How the elements are linked:
* | ga ne gu fu de vu
s489 | s78 s612 s740 s927 s44 s422
s282 | s187 s950 s566 s976 s221 s505
s424 | s414 s489 s197 s252 s687 s121
s105 | s484 s966 s870 s8 s599 s517
s252 | s882 s927 s121 s215 s281 s44
s425 | s221 s346 s127 s870 s833 s568
s728 | s658 s252 s81 s63 s608 s687
s192 | s80 s759 s184 s153 s852 s1
s408 | s275 s525 s40 s414 s927 s612
s516 | s557 s192 s588 s677 s988 s200
s513 | s200 s944 s644 s196 s887 s895
s215 | s489 s197 s44 s81 s158 s956
s956 | s422 s424 s215 s728 s945 s81
s8 | s116 s425 s517 s293 s767 s458
s81 | s927 s121 s956 s687 s187 s728
s870 | s633 s671 s568 s517 s679 s105
s612 | s247 s159 s408 s130 s658 s414
s820 | s679 s846 s445 s192 s200 s184
s500 | s11 s64 s78 s408 s489 s40
s807 | s300 s988 s196 s455 s11 s519
s846 | s8 s573 s767 s759 s1 s649
s863 | s141 s282 s645 s651 s116 s900
s633 | s505 s863 s349 s346 s568 s484
s525 | s887 s719 s916 s78 s130 s159
s445 | s573 s767 s557 s184 s516 s820
s346 | s712 s651 s484 s671 s105 s116
s740 | s159 s408 s882 s422 s252 s489
s922 | s252 s81 s281 s945 s141 s158
s458 | s671 s568 s8 s833 s846 s293
s78 | s724 s247 s159 s40 s740 s500
s197 | s612 s740 s658 s121 s728 s424
s557 | s833 s80 s759 s820 s588 s445
s281 | s121 s956 s63 s158 s950 s922
s141 | s281 s187 s950 s423 s645 s209
s608 | s81 s281 s187 s494 s282 s909
s644 | s516 s300 s988 s895 s924 s513
s833 | s127 s105 s293 s679 s759 s573
s567 | s649 s820 s153 s516 s296 s588
s519 | s944 s644 s807 s268 s719 s455
s158 | s44 s728 s922 s187 s209 s945
s153 | s846 s445 s1 s588 s944 s567
s566 | s945 s494 s423 s505 s651 s282
s599 | s870 s458 s679 s767 s820 s80
s127 | s651 s484 s966 s568 s293 s425
s517 | s346 s127 s105 s458 s80 s8
s293 | s966 s870 s458 s573 s649 s833
s300 | s192 s588 s852 s296 s196 s944
s976 | s909 s209 s505 s645 s633 s712
s159 | s937 s275 s525 s500 s882 s78
s671 | s863 s349 s116 s127 s8 s966
s950 | s63 s945 s494 s209 s712 s141
s82 | s567 s677 s296 s644 s455 s988
s759 | s293 s599 s649 s445 s567 s557
s423 | s158 s909 s209 s282 s900 s566
s724 | s895 s455 s937 s719 s159 s11
s568 | s349 s116 s425 s105 s573 s870
s505 | s608 s141 s282 s712 s349 s976
s767 | s517 s833 s80 s649 s192 s846
s275 | s519 s887 s719 s64 s40 s247
s247 | s455 s937 s275 s916 s408 s64
s719 | s807 s924 s11 s247 s500 s275
s677 | s820 s153 s200 s300 s513 s852
s184 | s599 s649 s820 s1 s677 s192
s209 | s922 s608 s141 s566 s863 s423
s909 | s728 s922 s608 s950 s505 s494
s712 | s494 s423 s976 s863 s484 s645
s121 | s130 s422 s424 s44 s63 s252
s116 | s645 s221 s346 s966 s517 s671
s1 | s767 s557 s192 s567 s300 s153
s645 | s950 s566 s712 s900 s346 s863
s130 | s916 s500 s414 s740 s424 s882
s649 | s458 s679 s846 s557 s153 s759
s573 | s425 s517 s833 s599 s557 s679
s945 | s215 s687 s158 s608 s423 s187
s927 | s40 s130 s422 s197 s956 s658
s296 | s153 s200 s944 s988 s519 s82
s414 | s64 s78 s612 s882 s197 s130
s200 | s445 s1 s516 s852 s644 s677
s588 | s759 s184 s567 s200 s82 s516
s455 | s296 s513 s519 s924 s275 s268
s882 | s525 s40 s130 s489 s121 s740
s966 | s900 s633 s671 s425 s458 s127
s900 | s209 s505 s863 s221 s671 s651
s651 | s423 s976 s900 s349 s966 s221
s658 | s408 s882 s927 s424 s81 s197
s895 | s677 s296 s513 s807 s937 s196
s944 | s1 s516 s300 s82 s807 s296
s44 | s740 s658 s252 s956 s922 s215
s988 | s588 s852 s82 s513 s268 s644
s937 | s513 s519 s887 s11 s525 s724
s687 | s197 s44 s728 s281 s909 s63
s679 | s568 s8 s573 s80 s445 s599
s187 | s956 s63 s945 s909 s566 s608
s80 | s105 s293 s599 s846 s184 s767
s196 | s852 s82 s895 s519 s724 s807
s422 | s500 s414 s489 s658 s215 s927
s40 | s719 s916 s500 s612 s422 s408
s924 | s988 s196 s268 s937 s64 s887
s494 | s687 s158 s909 s141 s976 s950
s349 | s282 s645 s221 s484 s425 s633
s64 | s268 s724 s247 s525 s612 s916
s484 | s976 s900 s633 s116 s870 s346
s916 | s924 s11 s64 s159 s414 s525
s63 | s424 s215 s687 s922 s494 s281
s11 | s196 s268 s724 s275 s78 s719
s268 | s82 s895 s455 s887 s247 s924
s221 | s566 s712 s651 s633 s127 s349
s887 | s644 s807 s924 s724 s916 s937
s852 | s184 s567 s677 s944 s895 s300

In the rows, 24 means zero.

The rows follow the links: the fewer symbols apart two elements are, the more alike their rows tend to be.

Each row is also shifted at random along 3 hidden directions that mean nothing.

Some elements, each with a row of numbers:
s566: (29, 14, 25, 29, 29, 22, 22, 27, 31, 25, 17, 24, 28, 26, 29, 28, 25, 27, 24, 26, 28, 22, 21, 22, 26, 29, 22, 22)
s568: (35, 26, 33, 31, 29, 24, 27, 26, 19, 25, 15, 31, 19, 25, 28, 24, 21, 12, 27, 26, 25, 28, 29, 24, 23, 18, 28, 26)
s105: (31, 24, 30, 24, 29, 20, 23, 23, 23, 26, 16, 30, 22, 28, 29, 25, 26, 18, 24, 22, 28, 27, 23, 26, 27, 22, 27, 27)
s767: (28, 34, 32, 27, 26, 29, 29, 22, 17, 25, 22, 25, 22, 24, 16, 22, 22, 13, 30, 23, 18, 26, 29, 29, 24, 11, 28, 29)
s728: (22, 23, 14, 30, 26, 31, 24, 28, 28, 26, 24, 26, 29, 22, 24, 31, 22, 28, 24, 25, 24, 15, 21, 21, 24, 20, 25, 27)
s64: (27, 32, 19, 21, 19, 19, 26, 23, 22, 16, 31, 24, 23, 20, 28, 22, 29, 30, 26, 26, 24, 27, 26, 24, 22, 26, 22, 23)
s282: (31, 11, 29, 32, 30, 16, 27, 24, 31, 21, 16, 29, 24, 25, 27, 23, 23, 19, 21, 28, 27, 21, 28, 18, 25, 29, 28, 11)
s927: (21, 18, 18, 30, 21, 22, 22, 24, 27, 20, 26, 29, 20, 27, 23, 18, 25, 33, 21, 24, 23, 25, 22, 16, 23, 33, 24, 14)
s651: (53, 27, 27, 20, 27, 21, 23, 23, 20, 28, 19, 22, 25, 25, 28, 26, 23, 24, 20, 24, 27, 24, 26, 28, 25, 25, 25, 27)
s608: (17, 11, 24, 34, 29, 28, 22, 28, 30, 27, 20, 21, 28, 27, 18, 24, 20, 28, 22, 26, 22, 20, 23, 20, 22, 29, 24, 17)
s425: (12, 13, 26, 20, 31, 22, 14, 32, 32, 28, 16, 21, 31, 35, 25, 32, 34, 30, 26, 21, 29, 29, 10, 29, 25, 30, 21, 35)
s924: (6, 28, 25, 24, 22, 26, 27, 24, 21, 25, 28, 22, 22, 20, 24, 22, 20, 23, 24, 27, 23, 24, 31, 24, 21, 25, 24, 23)
s455: (26, 33, 25, 17, 18, 26, 27, 23, 19, 27, 34, 22, 20, 19, 29, 23, 21, 24, 24, 26, 26, 28, 31, 26, 23, 26, 22, 27)
s300: (24, 33, 27, 15, 20, 24, 25, 18, 23, 25, 31, 19, 27, 21, 24, 24, 27, 28, 28, 21, 23, 26, 23, 31, 30, 22, 20, 28)
s516: (25, 30, 32, 20, 21, 21, 28, 14, 22, 25, 27, 26, 21, 22, 27, 19, 23, 21, 23, 21, 24, 25, 28, 27, 32, 24, 24, 19)
s573: (21, 27, 28, 21, 28, 21, 22, 20, 23, 25, 17, 25, 27, 30, 21, 25, 28, 22, 23, 20, 24, 24, 20, 29, 29, 19, 27, 28)
s78: (27, 33, 18, 25, 20, 23, 30, 26, 21, 16, 31, 29, 20, 19, 26, 22, 24, 20, 25, 29, 23, 24, 32, 20, 18, 21, 28, 22)
s275: (4, 26, 21, 26, 23, 20, 25, 24, 25, 16, 26, 22, 25, 21, 22, 22, 27, 29, 26, 27, 22, 25, 26, 22, 21, 25, 23, 20)
s158: (33, 23, 20, 30, 25, 34, 23, 27, 23, 32, 23, 21, 26, 23, 22, 28, 17, 28, 23, 25, 22, 18, 24, 23, 23, 23, 23, 27)
s852: (23, 32, 29, 18, 21, 22, 26, 16, 23, 24, 29, 21, 25, 22, 24, 22, 26, 26, 26, 21, 23, 25, 25, 29, 31, 23, 22, 24)
s408: (15, 29, 15, 25, 22, 27, 26, 29, 23, 21, 30, 27, 23, 22, 23, 25, 23, 24, 23, 28, 23, 22, 28, 20, 17, 22, 28, 26)
s820: (12, 27, 27, 14, 22, 33, 19, 28, 27, 33, 30, 20, 28, 29, 24, 31, 30, 27, 32, 19, 26, 30, 13, 34, 29, 22, 18, 43)
s40: (18, 26, 15, 21, 21, 22, 25, 29, 26, 19, 31, 27, 23, 23, 24, 24, 27, 26, 22, 27, 25, 23, 26, 20, 19, 26, 28, 23)
s644: (16, 28, 30, 25, 22, 24, 33, 23, 23, 19, 32, 24, 22, 18, 19, 20, 22, 14, 28, 28, 20, 24, 35, 23, 21, 20, 28, 18)
s141: (34, 10, 26, 28, 26, 20, 21, 26, 32, 24, 21, 24, 26, 27, 27, 24, 26, 30, 22, 25, 27, 25, 20, 20, 26, 35, 22, 16)
s422: (13, 23, 14, 29, 21, 30, 19, 28, 25, 25, 27, 23, 24, 26, 23, 25, 25, 37, 24, 23, 23, 24, 18, 22, 22, 29, 21, 27)
s159: (-6, 25, 20, 39, 28, 25, 33, 30, 23, 13, 24, 28, 24, 19, 15, 23, 21, 13, 28, 33, 18, 18, 36, 16, 13, 13, 33, 16)
s82: (32, 32, 28, 14, 18, 21, 28, 19, 23, 22, 35, 21, 23, 20, 25, 21, 27, 24, 27, 24, 24, 27, 27, 28, 27, 25, 22, 24)
s895: (19, 24, 27, 14, 19, 20, 27, 24, 28, 21, 35, 22, 23, 23, 24, 21, 28, 23, 23, 25, 26, 28, 27, 24, 23, 31, 25, 21)
s293: (27, 31, 26, 19, 28, 24, 21, 22, 20, 29, 17, 24, 27, 28, 27, 29, 28, 24, 25, 19, 26, 24, 18, 32, 30, 18, 24, 36)
s966: (34, 22, 31, 28, 29, 25, 23, 29, 22, 26, 17, 25, 23, 27, 25, 25, 24, 19, 28, 25, 25, 30, 25, 26, 21, 23, 25, 29)
s424: (23, 22, 14, 30, 22, 27, 21, 26, 28, 22, 26, 26, 25, 25, 27, 26, 27, 36, 27, 24, 24, 23, 16, 21, 25, 27, 20, 25)
s922: (29, 21, 20, 33, 26, 32, 25, 26, 24, 29, 23, 24, 26, 23, 21, 26, 16, 25, 21, 26, 22, 17, 27, 20, 22, 22, 26, 22)
s127: (37, 26, 30, 25, 27, 27, 21, 29, 21, 29, 18, 24, 23, 27, 28, 28, 25, 22, 29, 23, 27, 30, 22, 29, 23, 22, 22, 35)
s882: (20, 25, 13, 20, 19, 27, 19, 28, 25, 26, 30, 24, 22, 27, 25, 24, 26, 36, 20, 23, 26, 25, 19, 22, 22, 32, 22, 27)
s944: (23, 24, 29, 14, 20, 15, 26, 16, 29, 20, 32, 22, 25, 24, 23, 18, 31, 27, 23, 22, 25, 27, 24, 26, 30, 30, 23, 17)
s196: (18, 33, 23, 15, 19, 31, 25, 28, 22, 28, 36, 18, 26, 19, 26, 29, 24, 26, 29, 25, 25, 27, 25, 30, 22, 22, 20, 36)
s517: (27, 30, 27, 23, 29, 26, 21, 25, 21, 29, 16, 26, 26, 27, 30, 31, 26, 23, 27, 21, 28, 25, 19, 31, 28, 17, 23, 37)
s281: (45, 27, 19, 28, 23, 31, 26, 24, 22, 29, 25, 27, 23, 21, 26, 26, 17, 25, 20, 26, 24, 18, 27, 21, 24, 23, 26, 24)

Complete each set of four: the symbols that take the first to the second take the third to the fourth, perhaps in another order.
Answers are names.
(5, 28, 19, 27, 23, 23, 25, 26, 23, 17, 27, 21, 27, 20, 23, 24, 26, 28, 29, 27, 21, 24, 25, 24, 20, 22, 22, 24)
to (22, 26, 17, 23, 20, 22, 28, 27, 24, 18, 31, 30, 19, 23, 24, 21, 25, 22, 20, 28, 24, 24, 30, 18, 18, 27, 30, 19)
as (36, 28, 17, 32, 20, 29, 23, 24, 22, 22, 27, 28, 20, 22, 29, 22, 23, 33, 26, 25, 23, 24, 22, 20, 25, 26, 20, 23)
to s728

(22, 26, 33, 20, 22, 27, 26, 23, 25, 28, 29, 28, 20, 27, 23, 23, 25, 16, 28, 22, 24, 29, 24, 27, 27, 22, 25, 28)
to (21, 27, 30, 14, 20, 24, 23, 20, 26, 30, 29, 26, 22, 27, 29, 24, 27, 24, 25, 19, 27, 29, 20, 29, 32, 27, 22, 29)
as (15, 19, 27, 21, 31, 18, 20, 24, 28, 26, 14, 26, 28, 32, 25, 28, 30, 24, 22, 20, 28, 25, 17, 28, 29, 24, 26, 28)
to s833

(14, 23, 19, 23, 21, 14, 26, 23, 28, 13, 29, 25, 24, 23, 24, 19, 31, 27, 23, 27, 24, 26, 26, 20, 22, 29, 25, 15)
to (21, 29, 17, 27, 21, 25, 29, 27, 22, 19, 30, 30, 19, 21, 23, 22, 22, 19, 22, 29, 23, 23, 32, 17, 17, 23, 30, 20)
as (34, 31, 33, 17, 19, 19, 28, 13, 21, 26, 29, 28, 18, 23, 30, 18, 23, 21, 22, 21, 27, 27, 28, 26, 34, 27, 24, 20)
to s296

(28, 24, 28, 14, 25, 19, 20, 20, 27, 24, 24, 23, 26, 32, 19, 22, 33, 25, 23, 18, 24, 29, 16, 30, 29, 25, 26, 27)
to (25, 24, 32, 20, 24, 23, 25, 23, 26, 23, 27, 26, 23, 29, 17, 21, 29, 17, 27, 21, 22, 30, 23, 27, 26, 22, 27, 25)
as (10, 23, 26, 18, 21, 22, 27, 26, 27, 23, 32, 23, 23, 22, 23, 22, 25, 22, 24, 26, 25, 27, 29, 23, 21, 29, 26, 21)
to s268

(29, 39, 18, 24, 19, 26, 28, 25, 18, 18, 31, 24, 23, 17, 28, 25, 25, 26, 30, 28, 23, 25, 29, 25, 20, 17, 22, 30)
to (31, 30, 17, 20, 19, 20, 27, 25, 24, 17, 33, 28, 21, 21, 28, 22, 28, 25, 23, 27, 25, 26, 28, 21, 21, 26, 26, 23)
as (22, 13, 22, 29, 27, 29, 19, 29, 29, 29, 21, 19, 30, 27, 21, 28, 23, 33, 24, 24, 24, 23, 18, 24, 24, 30, 20, 25)
to s141

(26, 25, 16, 35, 23, 28, 25, 26, 26, 20, 25, 29, 23, 22, 26, 25, 23, 29, 28, 26, 23, 21, 22, 20, 24, 22, 22, 23)
to (14, 16, 15, 31, 23, 24, 20, 26, 31, 20, 24, 27, 25, 28, 24, 23, 28, 35, 24, 24, 23, 23, 16, 18, 25, 32, 22, 18)
as (22, 32, 32, 25, 22, 23, 31, 14, 19, 23, 26, 25, 21, 19, 23, 18, 20, 17, 26, 24, 21, 23, 32, 26, 29, 18, 26, 18)
to s516

(35, 15, 27, 31, 28, 22, 24, 25, 28, 25, 18, 26, 25, 24, 28, 26, 22, 24, 24, 26, 27, 23, 25, 21, 25, 28, 23, 19)
to (30, 16, 29, 30, 33, 17, 27, 24, 26, 23, 13, 27, 26, 26, 22, 24, 21, 16, 18, 27, 25, 19, 31, 21, 24, 24, 31, 14)
as (23, 19, 17, 34, 26, 24, 27, 26, 30, 19, 24, 31, 25, 23, 25, 25, 24, 24, 24, 27, 24, 18, 24, 16, 24, 23, 27, 16)
to s922

(33, 14, 25, 22, 31, 15, 22, 24, 30, 24, 16, 25, 28, 28, 27, 26, 27, 25, 17, 24, 29, 21, 22, 23, 27, 31, 27, 19)
to (46, 15, 25, 18, 26, 12, 21, 22, 31, 24, 19, 27, 25, 27, 33, 24, 29, 28, 17, 23, 32, 24, 21, 22, 29, 35, 24, 18)
as (4, 19, 23, 22, 22, 13, 24, 22, 28, 17, 27, 22, 24, 25, 23, 18, 29, 30, 20, 25, 25, 26, 25, 20, 24, 34, 24, 12)
to s937

(23, 18, 28, 26, 31, 26, 20, 30, 25, 28, 16, 18, 29, 29, 18, 28, 25, 25, 25, 24, 23, 26, 22, 28, 20, 24, 25, 29)
to (21, 19, 30, 23, 30, 17, 22, 23, 27, 24, 14, 30, 24, 31, 27, 25, 29, 19, 22, 22, 28, 26, 21, 25, 28, 25, 28, 24)
as (31, 14, 26, 32, 27, 27, 22, 27, 28, 27, 21, 22, 25, 25, 23, 24, 21, 28, 24, 25, 24, 23, 23, 21, 23, 29, 22, 19)
to s645

(25, 22, 13, 25, 25, 33, 20, 29, 28, 30, 25, 22, 31, 24, 24, 32, 23, 34, 22, 23, 25, 16, 17, 24, 25, 24, 22, 32)
to (33, 28, 15, 32, 22, 30, 24, 26, 25, 22, 26, 28, 25, 21, 29, 28, 24, 31, 29, 25, 25, 21, 20, 22, 25, 21, 21, 28)
as (23, 19, 33, 17, 23, 20, 25, 22, 30, 24, 29, 28, 21, 31, 19, 19, 31, 18, 25, 21, 25, 31, 21, 25, 28, 28, 28, 22)
to s679

(22, 25, 18, 37, 22, 29, 25, 25, 22, 21, 24, 28, 21, 23, 24, 21, 21, 29, 26, 26, 21, 23, 25, 18, 22, 24, 24, 19)
to (17, 25, 14, 24, 20, 27, 23, 28, 23, 24, 30, 26, 22, 25, 24, 23, 24, 30, 20, 25, 24, 24, 24, 20, 20, 29, 26, 24)
as (18, 17, 26, 29, 34, 24, 23, 28, 26, 26, 12, 21, 31, 26, 20, 29, 22, 21, 21, 26, 24, 19, 26, 25, 22, 21, 28, 24)
to s282

(15, 23, 29, 18, 26, 25, 21, 25, 28, 26, 25, 21, 28, 31, 16, 25, 32, 23, 28, 20, 22, 29, 17, 30, 27, 21, 25, 31)
to (31, 23, 35, 19, 22, 21, 28, 21, 26, 23, 29, 30, 18, 28, 21, 17, 27, 14, 25, 22, 24, 31, 27, 24, 27, 26, 28, 20)
as (9, 26, 14, 21, 22, 22, 23, 28, 27, 17, 30, 22, 28, 23, 24, 28, 31, 30, 27, 27, 24, 25, 20, 24, 21, 24, 23, 28)
to s500

(13, 27, 26, 19, 21, 25, 29, 25, 25, 23, 33, 22, 24, 21, 22, 23, 24, 20, 27, 27, 23, 25, 30, 25, 21, 24, 25, 24)
to (24, 36, 25, 19, 18, 29, 27, 23, 16, 28, 33, 21, 20, 18, 30, 24, 19, 25, 25, 26, 25, 27, 31, 27, 22, 24, 21, 30)
as (21, 21, 24, 31, 33, 28, 24, 28, 24, 28, 13, 22, 32, 23, 25, 33, 20, 22, 25, 26, 25, 17, 24, 26, 23, 17, 25, 29)
to s221

(33, 22, 26, 35, 28, 32, 23, 29, 24, 28, 19, 22, 27, 21, 28, 29, 19, 26, 30, 27, 24, 22, 24, 24, 23, 21, 20, 28)
to (45, 32, 19, 33, 23, 37, 28, 25, 17, 30, 25, 27, 23, 17, 25, 27, 13, 22, 24, 27, 21, 16, 31, 22, 22, 17, 25, 27)
as (28, 27, 31, 18, 22, 26, 25, 23, 24, 26, 29, 25, 22, 28, 20, 22, 28, 19, 29, 21, 23, 30, 22, 29, 27, 22, 25, 30)
to s458

(30, 25, 31, 12, 20, 23, 22, 22, 28, 28, 32, 26, 21, 30, 25, 23, 31, 23, 27, 19, 27, 33, 18, 29, 30, 29, 23, 30)
to (28, 32, 29, 25, 29, 24, 26, 20, 18, 26, 17, 27, 24, 26, 23, 25, 23, 17, 25, 21, 23, 24, 26, 29, 28, 14, 28, 29)
as (38, 25, 13, 22, 23, 29, 21, 27, 28, 29, 28, 25, 29, 24, 29, 31, 25, 34, 21, 23, 27, 18, 18, 24, 27, 27, 22, 30)
to s658

(28, 29, 28, 23, 28, 23, 23, 23, 21, 28, 15, 27, 25, 28, 28, 28, 25, 21, 25, 21, 27, 25, 21, 30, 29, 18, 25, 33)
to (31, 20, 30, 21, 28, 15, 23, 21, 26, 24, 15, 31, 22, 31, 29, 23, 29, 19, 20, 21, 29, 27, 22, 25, 29, 27, 28, 22)
as (24, 33, 32, 22, 21, 32, 27, 23, 20, 30, 29, 27, 20, 23, 26, 25, 21, 16, 31, 22, 24, 28, 26, 29, 28, 17, 23, 33)
to s820

(14, 26, 29, 18, 22, 19, 26, 17, 27, 21, 29, 21, 26, 23, 21, 21, 28, 25, 25, 22, 23, 25, 24, 27, 30, 25, 23, 20)
to (39, 37, 31, 19, 18, 22, 31, 15, 18, 22, 33, 23, 20, 18, 25, 18, 23, 20, 27, 24, 22, 26, 32, 27, 28, 20, 23, 21)
as (35, 25, 30, 29, 30, 29, 23, 29, 19, 28, 17, 20, 25, 26, 21, 27, 21, 20, 27, 25, 23, 27, 27, 28, 19, 19, 24, 31)
to s116

(20, 30, 17, 44, 25, 35, 28, 27, 20, 21, 22, 29, 23, 18, 24, 27, 17, 23, 32, 28, 19, 18, 28, 20, 21, 12, 24, 25)
to (32, 32, 16, 26, 17, 31, 23, 25, 18, 26, 30, 27, 18, 23, 27, 22, 20, 31, 22, 25, 23, 25, 26, 21, 21, 27, 23, 26)
as (11, 30, 30, 24, 24, 26, 27, 17, 21, 26, 25, 22, 25, 21, 23, 23, 22, 21, 27, 22, 22, 22, 27, 28, 30, 18, 24, 24)
to s184

(27, 18, 17, 32, 24, 22, 26, 24, 31, 18, 25, 32, 24, 24, 26, 23, 26, 27, 24, 26, 25, 20, 22, 16, 25, 26, 26, 15)
to (40, 18, 23, 29, 24, 26, 24, 24, 26, 28, 24, 25, 22, 25, 23, 22, 19, 27, 19, 25, 23, 21, 27, 19, 24, 31, 25, 16)
as (31, 19, 23, 29, 26, 31, 20, 29, 27, 30, 21, 19, 28, 25, 26, 29, 22, 32, 27, 24, 25, 24, 19, 25, 24, 27, 18, 29)
to s863

